Below are the code and all the weights of a small trained network. Each question names an input and a class and asks about switching units off, where a switched-off unit gives its printed mean instead of its output.

import numpy as np


def w(rows, s, z=0):
    codes = np.array(rows[::2]) - 128.0
    scale = np.full(codes.shape[1], s)
    scale[-1] = z or s
    return codes * scale


def f(y):
    return np.maximum(y, 0)


def log_softmax(a):
    a = a - a.max(-1, keepdims=True)
    return a - np.log(np.exp(a).sum(-1, keepdims=True))


def net(x, mask):
    res = np.array(x, float).reshape(1, 4) / 4 @ E
    y = f(res @ A[0][:, :-1].T + A[0][:, -1])
    res = res + np.where(mask, y, B[0][:, -1]) @ B[0][:, :-1]
    return log_softmax(res[-1] @ U[:, :-1].T + U[:, -1])


A, B = {}, {}
E = w([
[73,138,251,239],'x0',
[53,34,16,119],'x1',
[116,225,119,164],'x2',
[222,71,37,254],'x3',
],0.0099)
A[0] = w([
[143,154,58,117,110],'N0',
[149,56,113,59,205],'N1',
[117,65,98,217,118],'N2',
[172,86,146,122,148],'N3',
[179,80,80,204,207],'N4',
[184,127,132,129,117],'N5',
[62,103,28,116,202],'N6',
[121,131,89,78,134],'N7',
[88,57,196,76,186],'N8',
[126,81,56,93,162],'N9',
[120,156,92,92,94],'N10',
[110,24,124,148,131],'N11',
[157,116,70,120,145],'N12',
[47,70,64,89,237],'N13',
[140,211,195,175,190],'N14',
[57,166,219,103,206],'N15',
[122,189,198,147,95],'N16',
[151,115,57,182,220],'N17',
[145,145,210,152,64],'N18',
[103,105,59,69,108],'N19',
[72,160,181,184,139],'N20',
[147,78,85,196,79],'N21',
[255,137,158,168,183],'N22',
[120,220,173,156,144],'N23',
[88,221,171,145,165],'N24',
[147,102,170,50,155],'N25',
[207,132,190,149,254],'N26',
[139,224,130,151,183],'N27',
],0.014,0.0052)
B[0] = w([
[159,116,93,100,180],'N0',
[133,111,133,61,213],'N1',
[32,142,86,175,216],'N2',
[180,55,143,129,163],'N3',
[107,92,61,178,250],'N4',
[180,74,135,161,159],'N5',
[80,151,89,59,236],'N6',
[164,137,137,70,179],'N7',
[68,98,206,124,202],'N8',
[129,164,81,60,220],'N9',
[157,132,144,124,162],'N10',
[57,99,115,112,203],'N11',
[129,116,60,99,193],'N12',
[52,145,158,65,245],'N13',
[232,199,138,185,239],'N14',
[62,193,196,180,251],'N15',
[165,152,140,152,208],'N16',
[117,107,16,155,229],'N17',
[163,147,127,128,190],'N18',
[152,144,127,80,206],'N19',
[138,178,126,130,204],'N20',
[66,97,83,170,209],'N21',
[219,86,111,174,225],'N22',
[157,194,135,151,217],'N23',
[123,200,141,143,222],'N24',
[159,143,177,133,185],'N25',
[252,100,159,151,217],'N26',
[161,170,106,148,204],'N27',
],0.011,0.016)
U = w([
[173,55,67,188,66],'0',
[94,143,204,63,248],'1',
[170,132,98,19,133],'2',
[74,89,60,111,182],'3',
[102,52,166,142,85],'4',
[193,9,180,81,63],'5',
[165,232,170,160,200],'6',
],0.013,0.0015)

Each question gives the input, the list of numbers given to net, and the class t.
The units are the neurons (one row each of A and B). Each row of codes is followed by its name. A weight is (code - 128) times the scale printed after its matrix; where a second scale follows, it is the last column's (A, B and U).
mask holds one flag per neuron, in row order. A switched-off neuron (its flag False) gives its mean, the last column of its row in B, instead of its output. The means were averaged over made-up inputs and are rounded, as every weight is.
A unit's drop is (log p(t) with every unit on - log p(t) with that unit switched off) / (log p(t) with every unit on - log p(t) with every unit switched off).
The circuit of an input: a set's keep is (log p(t) with only the set's units on - log p(t) with every unit switched off) / (log p(t) with every unit on - log p(t) with every unit switched off). Starting from the 12 units with the biggest drops (on a tie, the unit counted first), units are removed one at a time, each time the one whose removal leaves the highest keep (on an exact tie, the one counted first), for as long as the keep stays at least 0.8.
units of the circuit, in order: the units of the circuit, biggest drop first
top k neurons: the k neurons with the biggest drops, biggest first
drop when u is switched off: that unit's drop, to one decimal
input [-1,-4,-7,-5], class 1: units of the circuit, in order	[N8]
input [-8,5,4,4], class 3: top 3 neurons	[N17; N4; N21]
input [-5,-2,-8,-4], class 1: top 2 neurons	[N8; N17]
input [6,3,-6,6], class 3: top 2 neurons	[N2; N11]
input [-5,-4,2,0], class 2: top 3 neurons	[N15; N4; N14]
input [-1,6,-2,-3], class 2: top 2 neurons	[N15; N9]
input [0,-6,4,5], class 0: top 2 neurons	[N22; N15]
input [4,7,-5,-2], class 1: drop when N4 is switched off	0.3
input [8,-2,2,6], class 0: drop when N15 is switched off	0.4
input [3,0,6,4], class 0: drop when N15 is switched off	0.5
input [-5,-5,4,8], class 0: drop when N11 is switched off	0.0
